Below is a small trained network, with its code and all its weights. Each question gives an input and a class and asks what happens when units are switched off, that is, made to give their printed mean instead of their output.

import numpy as np


def w(rows, s, z=0):
    codes = np.array(rows[::2]) - 128.0
    scale = np.full(codes.shape[1], s)
    scale[-1] = z or s
    return codes * scale


def f(y):
    return y / 2 * (1 + np.tanh(0.7978845608 * (y + 0.044715 * y**3)))


def log_softmax(a):
    a = a - a.max(-1, keepdims=True)
    return a - np.log(np.exp(a).sum(-1, keepdims=True))


def net(x, mask):
    res = np.array(x, float).reshape(1, 4) / 4 @ E
    y = f(res @ A[0][:, :-1].T + A[0][:, -1])
    res = res + np.where(mask, y, B[0][:, -1]) @ B[0][:, :-1]
    return log_softmax(res[-1] @ U[:, :-1].T + U[:, -1])


A, B = {}, {}
E = w([
[214,116,76,241,35],'x0',
[104,51,189,114,4],'x1',
[24,43,135,187,229],'x2',
[254,65,176,125,185],'x3',
],0.0084)
A[0] = w([
[167,185,120,167,188,78],'n0',
[67,156,99,22,162,87],'n1',
[163,179,63,109,160,90],'n2',
[194,130,139,181,124,134],'n3',
[194,34,186,122,148,119],'n4',
[152,111,100,223,73,46],'n5',
[99,167,94,219,70,56],'n6',
[82,173,100,181,86,97],'n7',
[233,83,164,130,162,198],'n8',
[164,175,145,77,62,139],'n9',
[84,142,125,79,122,82],'n10',
[72,161,110,99,105,135],'n11',
[121,170,112,164,175,33],'n12',
[143,112,173,41,170,119],'n13',
[89,61,122,161,129,89],'n14',
[99,95,215,151,102,89],'n15',
[198,124,161,104,145,252],'n16',
[161,161,134,44,104,141],'n17',
[126,142,218,79,151,81],'n18',
[95,99,119,135,146,79],'n19',
[147,175,96,136,161,91],'n20',
[88,149,113,72,122,150],'n21',
[117,156,103,111,164,57],'n22',
[152,79,183,56,41,81],'n23',
[193,211,148,137,93,169],'n24',
[101,107,158,166,181,80],'n25',
[140,139,123,229,113,110],'n26',
[68,92,141,216,134,147],'n27',
[101,74,167,77,68,76],'n28',
[75,150,142,39,172,92],'n29',
[146,152,97,98,217,88],'n30',
[93,108,175,6,145,77],'n31',
[142,70,158,117,87,70],'n32',
[115,61,101,162,160,119],'n33',
[152,117,110,204,105,91],'n34',
[135,218,149,83,58,156],'n35',
[163,100,3,169,138,122],'n36',
[64,195,95,162,84,175],'n37',
[114,121,52,137,94,151],'n38',
[158,197,130,125,212,95],'n39',
[117,89,177,97,72,82],'n40',
[101,98,154,192,158,136],'n41',
],0.013,0.0031)
B[0] = w([
[39,180,94,156,54,206],'n0',
[183,150,133,173,121,241],'n1',
[62,131,54,131,90,201],'n2',
[162,92,138,146,129,201],'n3',
[76,96,158,176,75,229],'n4',
[214,161,123,110,108,221],'n5',
[170,102,144,184,104,205],'n6',
[101,66,197,187,88,189],'n7',
[59,62,218,161,116,255],'n8',
[102,22,64,87,182,213],'n9',
[174,103,162,192,70,171],'n10',
[102,66,176,191,127,185],'n11',
[115,157,100,120,106,170],'n12',
[208,75,144,157,90,219],'n13',
[123,107,59,51,131,192],'n14',
[115,171,62,145,106,185],'n15',
[75,82,163,155,172,220],'n16',
[131,69,92,102,227,205],'n17',
[196,120,131,166,82,193],'n18',
[128,88,69,106,150,161],'n19',
[66,145,117,127,72,179],'n20',
[161,87,179,174,144,183],'n21',
[137,131,94,154,107,163],'n22',
[104,148,76,131,98,214],'n23',
[139,68,116,77,184,226],'n24',
[126,77,100,120,128,192],'n25',
[217,158,93,117,163,199],'n26',
[138,61,117,81,180,227],'n27',
[93,248,49,155,61,195],'n28',
[209,132,110,140,144,241],'n29',
[116,122,82,182,92,227],'n30',
[226,147,122,144,144,237],'n31',
[101,162,98,174,66,172],'n32',
[147,33,118,81,147,196],'n33',
[218,195,124,114,132,194],'n34',
[114,73,125,83,195,222],'n35',
[176,150,101,218,125,207],'n36',
[68,1,197,157,106,216],'n37',
[148,82,138,172,145,170],'n38',
[86,152,98,163,84,233],'n39',
[58,185,79,159,91,183],'n40',
[106,59,96,81,191,199],'n41',
],0.0071,0.0099)
U = w([
[248,150,125,172,135,114],'0',
[96,78,29,51,226,84],'1',
[84,92,234,195,113,106],'2',
[58,206,5,147,94,143],'3',
[119,123,153,141,169,254],'4',
[77,204,196,53,151,46],'5',
[134,233,141,91,147,52],'6',
],0.014,0.0098)

Each question gives the input, the list of numbers given to net, and the class t.
The units are the neurons (one row each of A and B). Each row of codes is followed by its name. A weight is (code - 128) times the scale printed after its matrix; where a second scale follows, it is the last column's (A, B and U).
mask holds one flag per neuron, in row order. A switched-off neuron (its flag False) gives its mean, the last column of its row in B, instead of its output. The means were averaged over made-up inputs and are rounded, as every weight is.
A unit's drop is (log p(t) with every unit on - log p(t) with that unit switched off) / (log p(t) with every unit on - log p(t) with every unit switched off).
The circuit of an input: a set's keep is (log p(t) with only the set's units on - log p(t) with every unit switched off) / (log p(t) with every unit on - log p(t) with every unit switched off). Starting from the 12 units with the biggest drops (on a tie, the unit counted first), units are removed one at a time, each time the one whose removal leaves the highest keep (on an exact tie, the one counted first), for as long as the keep stays at least 0.8.
circuit, biggest first: the units of the circuit, biggest drop first
most important unit: the unit with the biggest drop
top k neurons: the k neurons with the biggest drops, biggest first
drop when u is switched off: that unit's drop, to one decimal
input [-6,-7,-5,-2], class 3: most important unit => n2
input [6,2,-3,-6], class 0: top 3 neurons => (n5, n8, n26)
input [6,5,7,5], class 1: top 4 neurons => (n41, n14, n27, n33)
input [7,4,7,-2], class 0: top 3 neurons => (n5, n6, n34)
input [-1,7,-8,1], class 1: top 3 neurons => (n9, n35, n17)
input [-5,-2,-7,0], class 1: top 3 neurons => (n9, n17, n35)
input [5,1,3,6], class 2: top 2 neurons => (n8, n4)
input [-6,-4,-8,-3], class 1: top 3 neurons => (n35, n9, n17)
input [-8,7,-3,3], class 0: top 2 neurons => (n31, n13)
input [4,4,2,5], class 2: top 4 neurons => (n8, n4, n31, n29)
input [-8,-4,-8,-2], class 0: top 2 neurons => (n1, n31)
input [-4,3,5,-2], class 1: drop when n36 is switched off => 0.1
input [-5,1,-6,6], class 1: drop when n4 is switched off => -0.1
input [-8,8,-2,-1], class 0: circuit, biggest first => (n31)
input [-4,2,-7,6], class 1: drop when n9 is switched off => 0.2
